Below is a small trained network, with its code and all its weights. Each question gives an input and a class and asks what happens when units are switched off, that is, made to give their printed mean instead of their output.

import numpy as np


def w(rows, s, z=0):
    codes = np.array(rows[::2]) - 128.0
    scale = np.full(codes.shape[1], s)
    scale[-1] = z or s
    return codes * scale


def f(y):
    return y / 2 * (1 + np.tanh(0.7978845608 * (y + 0.044715 * y**3)))


def log_softmax(a):
    a = a - a.max(-1, keepdims=True)
    return a - np.log(np.exp(a).sum(-1, keepdims=True))


def net(x, mask):
    res = np.array(x, float).reshape(1, 5) / 4 @ E
    y = f(res @ A[0][:, :-1].T + A[0][:, -1])
    res = res + np.where(mask, y, B[0][:, -1]) @ B[0][:, :-1]
    return log_softmax(res[-1] @ U[:, :-1].T + U[:, -1])


A, B = {}, {}
E = w([
[125,112,1,131,131],'x0',
[181,123,124,216,212],'x1',
[59,241,102,128,180],'x2',
[88,158,156,203,24],'x3',
[117,127,179,44,124],'x4',
],0.0095)
A[0] = w([
[77,171,228,125,106,211],'n0',
[81,82,56,21,47,218],'n1',
[173,39,201,160,127,174],'n2',
[229,44,169,69,173,227],'n3',
[107,110,152,72,45,240],'n4',
[205,37,121,182,127,207],'n5',
[131,164,48,92,146,252],'n6',
[199,91,87,180,172,150],'n7',
[106,254,187,163,74,236],'n8',
],0.0084,0.004)
B[0] = w([
[71,183,255,107,164,221],'n0',
[69,47,134,116,113,238],'n1',
[170,178,190,124,121,212],'n2',
[170,113,181,49,93,254],'n3',
[83,103,199,137,113,219],'n4',
[212,169,98,112,40,219],'n5',
[89,39,59,120,166,214],'n6',
[179,158,81,150,100,197],'n7',
[72,174,170,224,197,239],'n8',
],0.0087,0.0089)
U = w([
[240,176,171,114,59,57],'0',
[180,129,162,18,171,60],'1',
[111,167,32,235,206,252],'2',
[63,254,233,161,173,99],'3',
[160,136,14,199,41,66],'4',
[63,22,136,127,69,219],'5',
[96,53,61,80,176,114],'6',
],0.0067,0.0018)

Each question gives the input, the list of numbers given to net, and the class t.
The units are the neurons (one row each of A and B). Each row of codes is followed by its name. A weight is (code - 128) times the scale printed after its matrix; where a second scale follows, it is the last column's (A, B and U).
mask holds one flag per neuron, in row order. A switched-off neuron (its flag False) gives its mean, the last column of its row in B, instead of its output. The means were averaged over made-up inputs and are rounded, as every weight is.
A unit's drop is (log p(t) with every unit on - log p(t) with that unit switched off) / (log p(t) with every unit on - log p(t) with every unit switched off).
The circuit of an input: a set's keep is (log p(t) with only the set's units on - log p(t) with every unit switched off) / (log p(t) with every unit on - log p(t) with every unit switched off). Starting from all 9 units, units are removed one at a time, each time the one whose removal leaves the highest keep (on an exact tie, the one counted first), for as long as the keep stays at least 0.8.
circuit, biggest first: the units of the circuit, biggest drop first
unit that matters most: the unit with the biggest drop
top k neurons: the k neurons with the biggest drops, biggest first
drop when u is switched off: that unit's drop, to one decimal
input [-3,1,1,1,-6], class 2: unit that matters most -> n3
input [5,7,2,-6,2], class 4: circuit, biggest first -> [n7 n0 n8]
input [-2,-6,-8,-4,-8], class 0: circuit, biggest first -> [n5 n2]
input [4,3,8,-8,5], class 6: top 2 neurons -> [n6 n8]
input [4,6,3,-6,5], class 6: circuit, biggest first -> [n6 n2]
input [6,-3,0,8,-7], class 2: circuit, biggest first -> [n3 n8]
input [-1,4,5,2,-7], class 2: circuit, biggest first -> [n0 n3]
input [-2,-5,4,-7,-6], class 2: top 2 neurons -> [n3 n4]
input [-2,7,5,-6,4], class 1: top 2 neurons -> [n8 n3]
input [0,0,-8,8,-8], class 0: top 2 neurons -> [n2 n6]
input [2,-3,8,0,-1], class 2: top 2 neurons -> [n6 n3]
input [1,-6,0,8,2], class 3: top 2 neurons -> [n8 n0]
input [-1,-6,8,-8,-7], class 2: top 2 neurons -> [n3 n4]
input [-3,-6,-7,-7,-4], class 0: top neuron -> [n5]
input [3,6,-4,-4,-8], class 4: drop when n0 is switched off -> 0.3
input [3,7,-5,-5,-3], class 0: drop when n5 is switched off -> 0.1
input [-6,-5,-7,1,5], class 3: drop when n8 is switched off -> -0.1
input [0,7,3,0,3], class 2: drop when n3 is switched off -> 0.2
